Here is a tiny trained network, its code and every weight. The questions are about switching its units off for an input and a target symbol, where a switched-off unit gives its printed mean instead of its output.

import numpy as np


def w(rows, s, z=0):
    codes = np.array(rows[::2]) - 128.0
    scale = np.full(codes.shape[1], s)
    scale[-1] = z or s
    return codes * scale


def f(y):
    return y / 2 * (1 + np.tanh(0.7978845608 * (y + 0.044715 * y**3)))


def softmax(a):
    e = np.exp(a - a.max(-1, keepdims=True))
    return e / e.sum(-1, keepdims=True)


def log_softmax(a):
    a = a - a.max(-1, keepdims=True)
    return a - np.log(np.exp(a).sum(-1, keepdims=True))


def net(x, mask):
    ids = ['βηλμξπσ'.index(c) for c in x.split()]
    T = len(ids)
    res = E[ids] + P[:T]
    u = 0
    for l in range(2):
        q, k, v = (res @ M[l].T for M in (Q, K, V))
        z = softmax(np.where(np.tri(T) > 0, q @ k.T / 2**0.5, -1e9)) @ v
        res = res + np.where(mask[u], z, O[l][:, -1]) @ O[l][:, :-1]
        u += 1
        y = f(res @ A[l][:, :-1].T + A[l][:, -1])
        res = res + np.where(mask[u : u + 16], y, B[l][:, -1]) @ B[l][:, :-1]
        u += 16
    return log_softmax(res[-1] @ U[:, :-1].T + U[:, -1])


Q, K, V, O, A, B = {}, {}, {}, {}, {}, {}
E = w([
[145,163,68,219,205,140,128],'β',
[147,154,74,149,108,50,64],'η',
[88,76,89,152,47,112,95],'λ',
[128,175,123,166,170,84,170],'μ',
[6,141,194,205,117,108,218],'ξ',
[108,131,116,187,31,130,150],'π',
[126,121,121,115,177,98,83],'σ',
],0.023)
P = w([
[97,149,64,125,12,219,113],'0',
[116,90,114,63,129,129,121],'1',
[123,90,102,90,141,119,110],'2',
[112,89,104,109,146,121,112],'3',
[124,99,92,106,153,118,109],'4',
[97,86,111,137,152,123,120],'5',
[94,73,129,144,157,106,113],'6',
[102,80,103,143,194,106,115],'7',
[73,81,113,163,161,161,160],'8',
[109,102,132,145,141,60,84],'9',
[66,72,113,176,182,149,159],'10',
[100,102,120,145,186,86,107],'11',
[90,93,104,151,202,123,136],'12',
],0.012)
Q[0] = w([
[2,147,6,150,113,21,96],'L0H1',
[125,46,167,145,52,174,112],'L0H1',
],0.0066)
K[0] = w([
[84,77,2,159,27,169,91],'L0H1',
[95,193,81,143,125,160,124],'L0H1',
],0.0068)
V[0] = w([
[115,214,106,191,203,65,153],'L0H1',
[146,253,213,113,57,170,92],'L0H1',
],0.0069)
O[0] = w([
[143,201,83,103,115,128,70,1],'L0H1',
[5,244,33,139,115,230,170,101],'L0H1',
],0.012,0.0053)
A[0] = w([
[163,168,80,203,187,118,110,121],'L0N1',
[11,152,152,168,184,84,156,203],'L0N2',
[111,137,140,163,216,138,108,166],'L0N3',
[153,106,120,136,125,91,49,153],'L0N4',
[176,215,96,56,184,242,159,4],'L0N5',
[100,134,65,28,142,166,90,196],'L0N6',
[157,60,131,102,73,129,73,195],'L0N7',
[131,110,144,103,225,39,54,202],'L0N8',
[37,161,136,118,103,181,132,135],'L0N9',
[149,150,143,115,180,228,122,21],'L0N10',
[170,76,209,96,90,206,134,107],'L0N11',
[180,35,183,124,114,150,158,107],'L0N12',
[121,147,115,107,184,254,65,157],'L0N13',
[106,114,178,176,119,118,139,162],'L0N14',
[56,114,94,131,74,93,84,148],'L0N15',
[175,201,96,113,108,123,94,175],'L0N16',
],0.0082,0.003)
B[0] = w([
[107,145,104,120,81,100,149,167],'L0N1',
[188,130,173,84,168,116,130,252],'L0N2',
[164,124,133,139,2,129,74,169],'L0N3',
[97,99,145,128,123,146,121,185],'L0N4',
[148,99,47,118,107,87,189,128],'L0N5',
[135,141,171,207,158,182,59,139],'L0N6',
[149,71,175,174,153,138,132,180],'L0N7',
[108,137,145,154,125,145,174,234],'L0N8',
[93,150,213,111,159,80,123,178],'L0N9',
[121,130,127,165,146,93,114,123],'L0N10',
[45,118,167,142,93,119,106,131],'L0N11',
[133,128,106,181,95,76,110,187],'L0N12',
[145,50,102,211,94,174,91,130],'L0N13',
[181,151,115,121,142,101,128,199],'L0N14',
[67,125,189,104,170,138,145,205],'L0N15',
[58,204,102,118,130,144,168,140],'L0N16',
],0.0074,0.012)
Q[1] = w([
[137,94,85,25,89,93,109],'L1H1',
[74,252,130,122,171,171,35],'L1H1',
],0.0045)
K[1] = w([
[96,111,119,116,88,88,220],'L1H1',
[254,31,100,78,194,123,152],'L1H1',
],0.0077)
V[1] = w([
[125,231,176,90,134,131,228],'L1H1',
[235,63,178,164,206,137,254],'L1H1',
],0.0054)
O[1] = w([
[123,120,143,44,120,23,41,179],'L1H1',
[254,34,134,136,165,62,232,4],'L1H1',
],0.0074,0.011)
A[1] = w([
[140,186,118,179,138,116,132,115],'L1N1',
[101,179,114,90,104,119,78,99],'L1N2',
[71,172,184,132,110,102,118,69],'L1N3',
[118,124,77,171,129,110,135,86],'L1N4',
[112,191,81,115,135,117,189,217],'L1N5',
[154,144,115,124,100,124,108,148],'L1N6',
[91,66,87,162,114,129,97,62],'L1N7',
[85,79,156,135,53,115,158,95],'L1N8',
[112,99,145,123,100,112,108,121],'L1N9',
[165,140,144,174,135,133,101,251],'L1N10',
[162,85,171,156,166,113,122,123],'L1N11',
[93,152,132,213,144,162,129,221],'L1N12',
[170,66,125,147,114,112,156,148],'L1N13',
[181,91,130,115,248,112,195,218],'L1N14',
[107,143,185,97,153,108,195,65],'L1N15',
[110,153,180,181,163,98,132,86],'L1N16',
],0.011,0.0019)
B[1] = w([
[158,126,129,79,168,115,24,146],'L1N1',
[176,82,102,106,173,49,218,197],'L1N2',
[125,138,53,150,94,145,147,252],'L1N3',
[141,76,20,94,120,159,130,141],'L1N4',
[218,58,228,33,122,99,2,143],'L1N5',
[120,113,55,94,136,46,151,129],'L1N6',
[191,164,133,154,177,117,135,186],'L1N7',
[176,142,104,101,112,119,163,198],'L1N8',
[173,199,76,165,127,144,176,177],'L1N9',
[128,19,155,131,122,154,199,148],'L1N10',
[167,168,134,177,79,141,128,182],'L1N11',
[123,160,210,121,120,113,145,205],'L1N12',
[136,177,168,133,143,110,207,165],'L1N13',
[84,184,108,112,61,131,158,169],'L1N14',
[137,42,84,135,123,114,68,183],'L1N15',
[132,92,69,152,152,154,101,214],'L1N16',
],0.0061,0.02)
U = w([
[77,2,115,136,130,116,123,157],'β',
[181,81,32,163,69,191,67,111],'η',
[172,142,181,85,92,111,106,190],'λ',
[126,145,223,199,110,193,34,164],'μ',
[145,120,148,171,106,158,125,4],'ξ',
[111,132,75,110,43,164,203,166],'π',
[72,218,117,210,184,116,122,138],'σ',
],0.0073,0.0034)

Each question gives the input, a string of symbols that net reads in full, and the target symbol t.
The units are the heads (2 rows each of Q, K, V and O) and the neurons (one row each of A and B). Each row of codes is followed by its name. A weight is (code - 128) times the scale printed after its matrix; where a second scale follows, it is the last column's (O, A, B and U).
mask holds one flag per unit, layer by layer, with each layer's heads first. A switched-off unit (its flag False) gives its mean, the last column of its rows in O or B, instead of its output. The means were averaged over made-up inputs and are rounded, as every weight is.
A unit's drop is (log p(t) with every unit on - log p(t) with that unit switched off) / (log p(t) with every unit on - log p(t) with every unit switched off).
The circuit of an input: a set's keep is (log p(t) with only the set's units on - log p(t) with every unit switched off) / (log p(t) with every unit on - log p(t) with every unit switched off). Starting from the 12 units with the biggest drops (on a tie, the unit counted first), units are removed one at a time, each time the one whose removal leaves the highest keep (on an exact tie, the one counted first), for as long as the keep stays at least 0.8.
units of the circuit, in order: the units of the circuit, biggest drop first
k most important neurons: the k neurons with the biggest drops, biggest first
top k neurons in layer l: the k neurons of layer l with the biggest drops, biggest first
input ξ β η η λ π ξ λ η σ μ λ, target λ: units of the circuit, in order -> (L1H1, L0H1, L1N15)
input π ξ μ β β μ η η η λ β π ξ, target β: most important neuron -> (L1N15)
input λ η η η π σ, target π: units of the circuit, in order -> (L1H1, L0H1, L1N14)
input λ η π π β ξ β π η μ ξ, target π: units of the circuit, in order -> (L1N14, L1H1)
input σ η π λ ξ λ ξ μ β η λ ξ, target ξ: units of the circuit, in order -> (L0H1, L1N11, L1H1)
input σ ξ λ, target ξ: 3 most important neurons -> (L0N2, L0N7, L1N13)
input ξ β η π ξ ξ μ π λ η π, target λ: units of the circuit, in order -> (L1H1, L0H1, L0N9)
input λ ξ η ξ ξ η β η π ξ σ, target π: units of the circuit, in order -> (L1H1, L1N14)
input η π η ξ π π ξ π ξ ξ, target β: top 2 neurons in layer 1 -> (L1N15, L1N16)
input ξ ξ π π σ η σ λ ξ π ξ ξ, target λ: units of the circuit, in order -> (L1H1, L0N2, L0H1)
input β σ λ β π η η β, target μ: units of the circuit, in order -> (L0H1, L1N2, L1N3)
input ξ λ η π π ξ σ λ λ π, target λ: units of the circuit, in order -> (L1H1, L0H1)
input ξ μ η, target σ: units of the circuit, in order -> (L0H1, L0N16, L0N3)
input λ ξ η σ ξ σ λ λ, target π: units of the circuit, in order -> (L1H1, L0H1, L1N14, L1N13)
input λ σ λ ξ λ η λ ξ η, target π: 2 most important neurons -> (L0N7, L1N14)
input η μ β σ, target μ: 2 most important neurons -> (L0N6, L0N13)
input η η σ η ξ η η σ η π ξ η β, target η: 2 most important neurons -> (L1N4, L0N3)
input β β η μ π ξ σ σ λ, target μ: top 2 neurons in layer 1 -> (L1N2, L1N12)
input β λ ξ π ξ, target μ: 3 most important neurons -> (L0N13, L1N2, L0N2)
input β β η β η ξ σ ξ λ π, target μ: 2 most important neurons -> (L0N7, L1N2)
input λ ξ μ ξ ξ ξ η ξ μ, target π: units of the circuit, in order -> (L1H1, L1N14)
input π λ π, target β: 2 most important neurons -> (L0N3, L0N9)
input ξ μ η ξ σ σ η λ ξ, target λ: units of the circuit, in order -> (L0H1, L1H1, L0N2)
input η π μ, target λ: top neuron in layer 0 -> (L0N7)
input λ π β ξ η β σ σ β η η, target π: units of the circuit, in order -> (L1H1, L0H1, L1N14)
input π π η β β, target η: 2 most important neurons -> (L1N4, L0N13)
input π ξ π, target β: 2 most important neurons -> (L1N15, L0N9)
input λ η η η ξ λ β π λ π η λ, target π: top 3 neurons in layer 1 -> (L1N14, L1N8, L1N13)
input σ η λ μ μ β λ λ β η β, target ξ: most important neuron -> (L1N13)
input β ξ π λ π η π η ξ β σ, target μ: most important neuron -> (L0N16)
